Below is a small trained network, with its code and all its weights. Each question gives an input and a class and asks what happens when units are switched off, that is, made to give their printed mean instead of their output.

import numpy as np


def w(rows, s, z=0):
    codes = np.array(rows[::2]) - 128.0
    scale = np.full(codes.shape[1], s)
    scale[-1] = z or s
    return codes * scale


def norm(h):
    return h / np.sqrt((h * h).mean(-1, keepdims=True) + 1e-5)


def f(y):
    return y / 2 * (1 + np.tanh(0.7978845608 * (y + 0.044715 * y**3)))


def log_softmax(a):
    a = a - a.max(-1, keepdims=True)
    return a - np.log(np.exp(a).sum(-1, keepdims=True))


def net(x, mask):
    res = np.array(x, float).reshape(1, 5) / 4 @ E
    u = 0
    for l in range(4):
        y = f(norm(res) @ A[l][:, :-1].T + A[l][:, -1])
        res = res + np.where(mask[u : u + 10], y, B[l][:, -1]) @ B[l][:, :-1]
        u += 10
    return log_softmax(norm(res)[-1] @ U[:, :-1].T + U[:, -1])


A, B = {}, {}
E = w([
[137,122,115,127,129,134,125,132,126],'x0',
[118,62,62,75,138,2,122,111,176],'x1',
[86,136,106,22,143,143,93,117,56],'x2',
[149,162,94,124,125,128,138,66,133],'x3',
[176,17,92,167,142,174,126,78,36],'x4',
],0.0079)
A[0] = w([
[114,224,79,84,121,141,164,124,194,93],'L0N1',
[89,161,89,155,111,139,169,181,152,127],'L0N2',
[136,138,180,130,137,163,25,75,171,119],'L0N3',
[62,111,131,2,119,201,219,122,115,78],'L0N4',
[146,88,171,95,160,123,46,180,135,4],'L0N5',
[164,73,105,96,87,139,148,206,89,112],'L0N6',
[155,127,169,184,209,82,196,146,210,118],'L0N7',
[70,176,121,107,197,146,153,157,180,80],'L0N8',
[84,101,89,151,153,50,155,166,130,125],'L0N9',
[81,35,162,128,72,140,97,155,124,55],'L0N10',
],0.0062,0.002)
B[0] = w([
[94,139,90,187,36,161,43,115,113,216],'L0N1',
[88,34,176,196,175,121,46,172,143,155],'L0N2',
[167,109,120,126,200,158,214,134,86,134],'L0N3',
[111,100,163,104,185,76,147,152,123,196],'L0N4',
[169,143,82,242,138,106,174,160,137,125],'L0N5',
[76,103,148,199,156,157,102,147,152,162],'L0N6',
[194,156,149,92,186,103,87,128,33,252],'L0N7',
[145,110,75,203,155,133,68,146,35,172],'L0N8',
[84,70,131,55,110,142,154,136,254,212],'L0N9',
[40,118,130,173,141,49,142,142,78,152],'L0N10',
],0.0062,0.0033)
A[1] = w([
[220,108,167,211,86,91,67,51,169,156],'L1N1',
[157,42,201,160,127,111,211,1,101,237],'L1N2',
[74,133,47,157,157,141,218,122,83,95],'L1N3',
[38,106,89,65,157,127,80,122,46,121],'L1N4',
[157,235,28,146,70,123,179,35,89,89],'L1N5',
[171,251,99,146,149,153,122,163,29,219],'L1N6',
[124,65,113,158,103,123,174,85,62,6],'L1N7',
[139,127,105,89,204,114,42,30,209,168],'L1N8',
[178,76,172,181,133,117,180,176,183,108],'L1N9',
[178,120,146,206,136,79,176,110,142,77],'L1N10',
],0.0071,0.0016)
B[1] = w([
[226,185,65,107,133,154,134,77,63,230],'L1N1',
[153,150,123,121,101,142,77,133,195,254],'L1N2',
[176,170,95,127,77,126,156,75,150,145],'L1N3',
[234,254,118,128,163,123,126,114,118,235],'L1N4',
[45,75,108,236,86,67,217,128,92,184],'L1N5',
[147,117,108,100,74,73,164,123,254,245],'L1N6',
[74,109,229,208,124,56,25,96,143,178],'L1N7',
[141,91,193,121,81,93,165,178,191,220],'L1N8',
[74,216,97,55,182,98,120,137,69,187],'L1N9',
[170,184,170,82,178,133,125,199,116,174],'L1N10',
],0.006,0.0053)
A[2] = w([
[59,136,109,143,149,151,111,169,129,115],'L2N1',
[187,145,113,106,88,125,178,111,150,169],'L2N2',
[137,153,160,131,55,157,188,136,79,78],'L2N3',
[126,145,136,180,106,144,210,184,89,221],'L2N4',
[66,126,147,142,196,157,97,198,102,139],'L2N5',
[68,164,86,117,126,86,193,94,91,248],'L2N6',
[107,144,134,159,163,224,175,137,186,137],'L2N7',
[95,126,124,70,88,143,112,123,124,78],'L2N8',
[232,69,123,149,71,108,158,62,77,170],'L2N9',
[123,186,126,136,162,106,93,116,254,234],'L2N10',
],0.0081,0.0013)
B[2] = w([
[120,155,144,159,152,152,122,56,71,130],'L2N1',
[127,111,156,102,147,117,178,135,102,198],'L2N2',
[159,84,128,87,159,138,132,227,147,146],'L2N3',
[76,55,122,108,122,88,135,70,37,152],'L2N4',
[89,121,78,185,91,46,215,96,148,159],'L2N5',
[160,111,193,173,149,122,147,121,81,150],'L2N6',
[145,71,170,1,150,129,170,134,180,142],'L2N7',
[176,85,172,182,204,144,158,90,113,127],'L2N8',
[49,173,127,131,117,150,125,143,139,234],'L2N9',
[122,69,114,124,118,180,99,107,91,255],'L2N10',
],0.0082,0.0066)
A[3] = w([
[74,154,104,131,136,117,58,219,148,162],'L3N1',
[141,99,193,150,108,253,177,199,175,192],'L3N2',
[169,162,86,116,97,176,48,99,131,165],'L3N3',
[136,182,179,123,153,93,140,185,122,151],'L3N4',
[144,203,140,160,73,98,207,72,133,119],'L3N5',
[43,63,118,141,153,7,205,70,113,255],'L3N6',
[191,155,122,202,120,170,116,240,181,120],'L3N7',
[100,154,186,206,97,168,14,92,192,150],'L3N8',
[155,164,205,100,199,228,192,187,177,60],'L3N9',
[183,202,146,105,249,126,128,147,100,120],'L3N10',
],0.007,0.0028)
B[3] = w([
[124,136,136,147,130,190,139,62,68,163],'L3N1',
[95,118,54,98,117,50,86,126,163,167],'L3N2',
[121,114,127,117,174,106,75,89,99,181],'L3N3',
[199,147,49,165,154,138,128,61,120,154],'L3N4',
[118,124,142,207,200,105,169,160,93,176],'L3N5',
[127,149,154,159,99,199,162,169,124,255],'L3N6',
[99,154,178,110,190,164,62,117,82,142],'L3N7',
[57,158,99,90,39,120,70,54,54,197],'L3N8',
[163,78,149,89,66,133,145,145,159,161],'L3N9',
[173,108,143,204,255,128,108,146,213,180],'L3N10',
],0.0076,0.0074)
U = w([
[77,166,98,104,95,129,43,82,75,206],'0',
[165,60,129,39,92,133,164,196,187,138],'1',
[218,179,127,142,246,118,116,143,125,2],'2',
[86,156,142,204,118,122,203,177,95,148],'3',
],0.012,0.00074)

Each question gives the input, the list of numbers given to net, and the class t.
The units are the neurons (one row each of A and B). Each row of codes is followed by its name. A weight is (code - 128) times the scale printed after its matrix; where a second scale follows, it is the last column's (A, B and U).
mask holds one flag per neuron, layer by layer. A switched-off neuron (its flag False) gives its mean, the last column of its row in B, instead of its output. The means were averaged over made-up inputs and are rounded, as every weight is.
A unit's drop is (log p(t) with every unit on - log p(t) with that unit switched off) / (log p(t) with every unit on - log p(t) with every unit switched off).
The circuit of an input: a set's keep is (log p(t) with only the set's units on - log p(t) with every unit switched off) / (log p(t) with every unit on - log p(t) with every unit switched off). Starting from the 12 units with the biggest drops (on a tie, the unit counted first), units are removed one at a time, each time the one whose removal leaves the highest keep (on an exact tie, the one counted first), for as long as the keep stays at least 0.8.
circuit, biggest first: the units of the circuit, biggest drop first
top k neurons: the k neurons with the biggest drops, biggest first
k most important neurons of layer l: the k neurons of layer l with the biggest drops, biggest first
drop of u: that unit's drop, to one decimal
input [-3,6,3,1,-4], class 1: circuit, biggest first : L1N8, L0N9
input [-8,7,-6,4,-7], class 0: circuit, biggest first : L0N1, L2N10
input [-4,-7,8,-3,-1], class 2: circuit, biggest first : L1N4, L3N10
input [-4,5,-2,-6,-6], class 0: circuit, biggest first : L3N1, L2N10
input [5,5,-3,-6,-5], class 3: 3 most important neurons of layer 2 : L2N5, L2N9, L2N7
input [-5,4,-6,-5,-2], class 2: circuit, biggest first : L0N7
input [0,-1,6,5,-5], class 2: top 2 neurons : L1N4, L0N4
input [-2,-5,5,7,3], class 3: circuit, biggest first : L1N5, L3N5, L2N10
input [-5,-8,-6,3,-6], class 1: circuit, biggest first : L2N7, L3N9
input [-5,-6,-8,-5,-5], class 2: top 4 neurons : L0N7, L1N9, L0N2, L3N4
input [7,-5,-6,6,-5], class 2: top 2 neurons : L1N1, L0N2
input [0,8,7,1,7], class 1: top 3 neurons : L3N8, L0N1, L1N8
input [4,1,-5,5,5], class 0: top 2 neurons : L1N7, L1N2
input [6,0,-3,6,-2], class 3: circuit, biggest first : L1N5
input [1,3,-4,-2,4], class 0: top 3 neurons : L1N2, L1N7, L1N4
input [-4,3,8,6,-7], class 2: top 2 neurons : L1N4, L1N7
input [6,6,-8,-7,1], class 2: top 2 neurons : L0N7, L1N9
input [5,-3,4,-3,1], class 2: top 3 neurons : L1N4, L0N4, L3N10
input [6,6,-3,-8,2], class 3: top 2 neurons : L0N10, L1N6
input [-5,-7,0,3,-8], class 0: top neuron : L0N1
input [3,-4,-4,0,4], class 0: top 2 neurons : L1N2, L1N7
input [-6,1,-5,-3,6], class 0: top 3 neurons : L1N7, L1N2, L3N8
input [-8,4,3,-2,-2], class 1: 2 most important neurons of layer 1 : L1N7, L1N5
input [-2,6,7,-8,5], class 3: 2 most important neurons of layer 1 : L1N1, L1N6
input [6,-2,-6,1,7], class 0: drop of L3N8 : 0.2
